Here is a tiny trained network, its code and every weight. The questions are about switching its units off for an input and a class, where a switched-off unit gives its printed mean instead of its output.

import numpy as np


def w(rows, s, z=0):
    codes = np.array(rows[::2]) - 128.0
    scale = np.full(codes.shape[1], s)
    scale[-1] = z or s
    return codes * scale


def f(y):
    return np.maximum(y, 0)


def log_softmax(a):
    a = a - a.max(-1, keepdims=True)
    return a - np.log(np.exp(a).sum(-1, keepdims=True))


def net(x, mask):
    res = np.array(x, float).reshape(1, 6) / 4 @ E
    y = f(res @ A[0][:, :-1].T + A[0][:, -1])
    res = res + np.where(mask, y, B[0][:, -1]) @ B[0][:, :-1]
    return log_softmax(res[-1] @ U[:, :-1].T + U[:, -1])


A, B = {}, {}
E = w([
[120,171,135,132,86,143,158,131,169,111],'x0',
[134,154,96,182,166,112,152,7,107,114],'x1',
[187,116,155,70,200,84,126,126,174,18],'x2',
[77,103,142,127,141,78,164,130,147,141],'x3',
[104,194,149,125,158,58,24,99,216,147],'x4',
[167,140,169,120,89,124,132,114,103,144],'x5',
],0.015)
A[0] = w([
[137,153,139,159,129,167,118,88,119,190,130],'n0',
[129,149,133,91,89,128,62,188,167,206,205],'n1',
[107,89,110,164,148,136,129,141,129,68,137],'n2',
[146,91,106,109,132,170,217,139,94,116,255],'n3',
[142,124,108,136,104,148,151,143,181,129,167],'n4',
[137,135,108,186,141,121,163,13,118,95,173],'n5',
[68,109,33,189,46,164,177,149,49,199,221],'n6',
[163,128,64,187,142,105,161,2,124,121,177],'n7',
[142,174,127,102,146,42,39,77,202,112,141],'n8',
[160,126,160,66,150,76,96,125,167,31,144],'n9',
[81,101,192,104,142,129,111,226,153,103,198],'n10',
[144,99,135,79,130,125,189,137,118,36,170],'n11',
[64,191,104,172,123,118,60,100,108,213,161],'n12',
],0.011,0.0064)
B[0] = w([
[75,133,127,116,127,79,126,68,165,77,166],'n0',
[113,130,139,145,163,119,33,219,198,147,191],'n1',
[175,96,164,116,113,117,127,118,92,89,150],'n2',
[133,92,54,22,132,141,227,182,19,85,203],'n3',
[144,98,101,74,111,151,102,114,154,135,147],'n4',
[87,196,144,108,181,76,189,58,165,71,197],'n5',
[45,184,89,133,48,126,60,119,36,163,252],'n6',
[128,192,107,144,149,69,179,77,166,92,206],'n7',
[105,162,68,145,90,128,88,48,106,163,204],'n8',
[154,101,74,2,110,125,128,117,24,129,194],'n9',
[167,126,86,84,79,161,91,176,155,189,188],'n10',
[172,134,130,131,158,144,167,160,103,95,181],'n11',
[101,129,118,223,79,71,129,147,223,128,202],'n12',
],0.0096,0.028)
U = w([
[139,124,110,121,71,154,95,170,85,190,250],'0',
[41,160,134,117,137,109,149,69,94,117,92],'1',
[92,140,177,170,154,99,78,204,209,154,200],'2',
[115,150,146,253,117,95,168,103,191,144,1],'3',
[198,57,168,96,142,198,181,203,124,132,108],'4',
[164,141,157,125,206,99,237,145,135,74,103],'5',
],0.012,0.0021)

Each question gives the input, the list of numbers given to net, and the class t.
The units are the neurons (one row each of A and B). Each row of codes is followed by its name. A weight is (code - 128) times the scale printed after its matrix; where a second scale follows, it is the last column's (A, B and U).
mask holds one flag per neuron, in row order. A switched-off neuron (its flag False) gives its mean, the last column of its row in B, instead of its output. The means were averaged over made-up inputs and are rounded, as every weight is.
A unit's drop is (log p(t) with every unit on - log p(t) with that unit switched off) / (log p(t) with every unit on - log p(t) with every unit switched off).
The circuit of an input: a set's keep is (log p(t) with only the set's units on - log p(t) with every unit switched off) / (log p(t) with every unit on - log p(t) with every unit switched off). Starting from the 12 units with the biggest drops (on a tie, the unit counted first), units are removed one at a time, each time the one whose removal leaves the highest keep (on an exact tie, the one counted first), for as long as the keep stays at least 0.8.
circuit, biggest first: the units of the circuit, biggest drop first
unit that matters most: the unit with the biggest drop
top k neurons: the k neurons with the biggest drops, biggest first
drop when u is switched off: that unit's drop, to one decimal
input [7,0,1,-3,-6,7], class 4: circuit, biggest first -> [n8, n3, n11]
input [-3,-3,-7,-7,1,1], class 2: circuit, biggest first -> [n1, n12]
input [1,-7,0,-3,3,-5], class 2: unit that matters most -> n1
input [5,-7,0,5,7,4], class 2: top 2 neurons -> [n1, n6]
input [7,1,-6,1,-7,7], class 1: top 3 neurons -> [n10, n0, n1]
input [-6,3,-3,1,2,-4], class 3: circuit, biggest first -> [n12, n3]
input [1,-3,8,5,0,-2], class 4: top 2 neurons -> [n6, n11]
input [-6,5,-8,6,6,-4], class 3: drop when n12 is switched off -> 0.6
input [5,-7,-1,3,5,8], class 2: drop when n1 is switched off -> 0.9
input [4,7,-3,-1,5,-5], class 3: drop when n3 is switched off -> 0.0
